Below is a small trained network, with its code and all its weights. Each question gives an input and a class and asks what happens when units are switched off, that is, made to give their printed mean instead of their output.

import numpy as np


def w(rows, s, z=0):
    codes = np.array(rows[::2]) - 128.0
    scale = np.full(codes.shape[1], s)
    scale[-1] = z or s
    return codes * scale


def norm(h):
    return h / np.sqrt((h * h).mean(-1, keepdims=True) + 1e-5)


def f(y):
    return np.maximum(y, 0)


def log_softmax(a):
    a = a - a.max(-1, keepdims=True)
    return a - np.log(np.exp(a).sum(-1, keepdims=True))


def net(x, mask):
    res = np.array(x, float).reshape(1, 5) / 4 @ E
    u = 0
    for l in range(3):
        y = f(norm(res) @ A[l][:, :-1].T + A[l][:, -1])
        res = res + np.where(mask[u : u + 9], y, B[l][:, -1]) @ B[l][:, :-1]
        u += 9
    return log_softmax(norm(res)[-1] @ U[:, :-1].T + U[:, -1])


A, B = {}, {}
E = w([
[129,22,173,165,96,145,104,137,114,145,132],'x0',
[99,93,150,154,172,126,200,150,152,247,82],'x1',
[130,164,109,26,92,149,52,118,64,123,66],'x2',
[103,111,194,125,175,123,181,24,27,117,192],'x3',
[149,145,100,169,113,117,100,149,162,76,153],'x4',
],0.0013)
A[0] = w([
[153,190,56,69,130,146,73,195,173,129,81,5],'0.n1',
[167,177,116,190,134,46,164,179,186,58,197,33],'0.n2',
[119,97,136,135,157,145,170,113,127,245,133,90],'0.n3',
[54,76,159,169,166,89,155,124,144,92,204,93],'0.n4',
[95,99,161,127,178,147,197,88,129,239,139,15],'0.n5',
[89,84,150,131,138,117,113,231,155,249,59,15],'0.n6',
[101,4,150,140,81,157,114,98,87,93,155,12],'0.n7',
[110,3,174,142,116,149,122,117,91,106,172,41],'0.n8',
[90,171,148,21,125,116,107,67,47,133,122,34],'0.n9',
],0.0019)
B[0] = w([
[175,177,168,209,111,77,58,165,135,98,65,218],'0.n1',
[149,122,86,140,89,171,158,80,201,70,174,209],'0.n2',
[130,136,98,169,158,92,158,145,150,135,96,241],'0.n3',
[133,181,120,143,127,136,71,150,129,126,65,225],'0.n4',
[85,193,149,207,173,59,170,186,164,88,129,219],'0.n5',
[237,17,3,55,45,232,192,151,233,228,40,251],'0.n6',
[205,72,211,163,71,169,60,154,98,112,201,188],'0.n7',
[194,111,157,202,88,123,63,185,101,129,128,208],'0.n8',
[97,155,84,70,156,161,89,53,118,135,168,220],'0.n9',
],0.0027,0.0014)
A[1] = w([
[114,63,104,61,86,161,165,183,173,216,70,48],'1.n1',
[130,192,77,120,171,58,143,113,161,123,92,141],'1.n2',
[141,56,200,122,125,143,71,115,37,125,157,110],'1.n3',
[76,136,153,146,211,61,193,128,97,180,115,47],'1.n4',
[82,161,122,6,172,125,128,44,78,105,139,41],'1.n5',
[76,144,121,29,140,164,103,58,70,136,116,60],'1.n6',
[94,160,134,2,134,144,118,56,66,122,144,7],'1.n7',
[116,112,151,210,180,57,167,150,110,181,162,117],'1.n8',
[87,202,120,113,97,67,88,195,114,106,71,28],'1.n9',
],0.0029,0.0021)
B[1] = w([
[254,44,33,220,122,180,156,159,210,220,90,251],'1.n1',
[143,72,154,148,109,142,100,132,77,115,135,224],'1.n2',
[186,129,131,164,142,117,88,174,99,150,189,220],'1.n3',
[73,168,165,50,142,126,114,175,133,66,86,183],'1.n4',
[129,155,34,118,197,86,64,87,99,233,169,208],'1.n5',
[65,168,81,161,167,58,147,103,107,175,185,198],'1.n6',
[74,168,25,111,214,52,111,56,85,233,193,198],'1.n7',
[100,151,139,48,127,157,103,131,94,128,79,213],'1.n8',
[131,178,198,67,95,91,47,90,107,108,58,177],'1.n9',
],0.0033,0.0024)
A[2] = w([
[160,151,197,151,107,147,99,228,174,91,135,117],'2.n1',
[114,108,63,166,115,144,212,81,204,54,205,4],'2.n2',
[114,172,130,135,87,127,95,100,178,42,88,155],'2.n3',
[175,50,217,136,79,130,130,130,73,132,186,24],'2.n4',
[145,38,66,140,98,190,201,128,154,241,31,15],'2.n5',
[132,170,134,60,65,183,95,147,125,121,2,95],'2.n6',
[24,153,209,81,181,133,234,163,137,103,82,5],'2.n7',
[95,142,117,148,106,187,183,135,169,53,173,13],'2.n8',
[14,180,167,80,189,106,178,139,119,142,88,43],'2.n9',
],0.0032,0.0018)
B[2] = w([
[132,156,97,101,172,112,153,71,54,169,137,194],'2.n1',
[44,159,165,247,65,56,244,136,193,152,176,160],'2.n2',
[67,130,214,112,102,108,160,102,156,126,83,176],'2.n3',
[184,82,156,188,28,210,60,203,112,96,165,163],'2.n4',
[252,75,2,68,251,202,148,195,239,210,65,252],'2.n5',
[157,135,162,45,99,129,82,88,206,89,47,185],'2.n6',
[35,49,201,48,195,186,216,193,51,22,77,162],'2.n7',
[79,150,118,155,121,115,233,69,156,128,192,146],'2.n8',
[71,42,162,115,170,201,205,185,64,71,154,165],'2.n9',
],0.0034,0.0041)
U = w([
[12,33,234,34,244,227,244,224,33,21,77,72],'0',
[114,248,225,20,11,43,5,27,213,17,8,133],'1',
[249,19,13,78,226,236,156,228,243,225,16,232],'2',
[10,217,190,244,15,25,242,44,240,49,227,54],'3',
[27,226,17,45,241,26,38,5,12,231,235,170],'4',
[238,19,241,236,18,231,10,221,13,56,255,3],'5',
],0.0047,0.0015)

Each question gives the input, the list of numbers given to net, and the class t.
The units are the neurons (one row each of A and B). Each row of codes is followed by its name. A weight is (code - 128) times the scale printed after its matrix; where a second scale follows, it is the last column's (A, B and U).
mask holds one flag per neuron, layer by layer. A switched-off neuron (its flag False) gives its mean, the last column of its row in B, instead of its output. The means were averaged over made-up inputs and are rounded, as every weight is.
A unit's drop is (log p(t) with every unit on - log p(t) with that unit switched off) / (log p(t) with every unit on - log p(t) with every unit switched off).
The circuit of an input: a set's keep is (log p(t) with only the set's units on - log p(t) with every unit switched off) / (log p(t) with every unit on - log p(t) with every unit switched off). Starting from the 12 units with the biggest drops (on a tie, the unit counted first), units are removed one at a time, each time the one whose removal leaves the highest keep (on an exact tie, the one counted first), for as long as the keep stays at least 0.8.
circuit, biggest first: the units of the circuit, biggest drop first
unit that matters most: the unit with the biggest drop
top k neurons: the k neurons with the biggest drops, biggest first
top k neurons in layer l: the k neurons of layer l with the biggest drops, biggest first
drop of u: that unit's drop, to one decimal
input [6,-2,-6,0,7], class 3: circuit, biggest first	2.n2, 2.n5
input [1,3,2,6,-4], class 0: unit that matters most	0.n5
input [5,-3,4,-8,0], class 1: circuit, biggest first	0.n1, 1.n9, 2.n5
input [0,5,4,7,4], class 4: top 2 neurons in layer 0	0.n9, 0.n1
input [8,1,7,2,-6], class 5: top 2 neurons	0.n7, 1.n3
input [-6,2,-8,-2,-4], class 0: top 2 neurons	1.n1, 0.n6
input [8,4,1,4,-4], class 5: top 2 neurons	0.n7, 0.n8
input [6,7,-2,7,6], class 0: top 3 neurons	0.n5, 1.n8, 1.n4
input [-8,-6,-2,4,4], class 3: top 2 neurons in layer 0	0.n2, 0.n9
input [2,-2,0,2,-4], class 5: top 2 neurons	0.n8, 0.n7
input [-5,4,2,8,4], class 4: top 2 neurons in layer 1	1.n5, 1.n7
input [3,-4,2,4,-4], class 4: top 2 neurons	0.n9, 1.n7
input [1,-4,-7,8,7], class 3: top 2 neurons	0.n2, 2.n2
input [8,-6,2,6,-8], class 5: top 3 neurons	0.n7, 0.n8, 2.n4
input [-4,1,4,-1,-1], class 4: unit that matters most	0.n9
input [-4,-3,0,-1,6], class 3: top 2 neurons in layer 0	0.n2, 0.n4
input [-7,0,-1,-3,8], class 1: top 2 neurons in layer 0	0.n1, 0.n6
input [6,-2,-1,-3,5], class 5: top 3 neurons	0.n6, 2.n5, 1.n1
input [-8,3,2,-1,-3], class 4: drop of 0.n6	0.9
input [-7,-7,-6,-5,-5], class 3: unit that matters most	0.n2
input [0,-1,0,3,5], class 3: drop of 0.n2	0.4
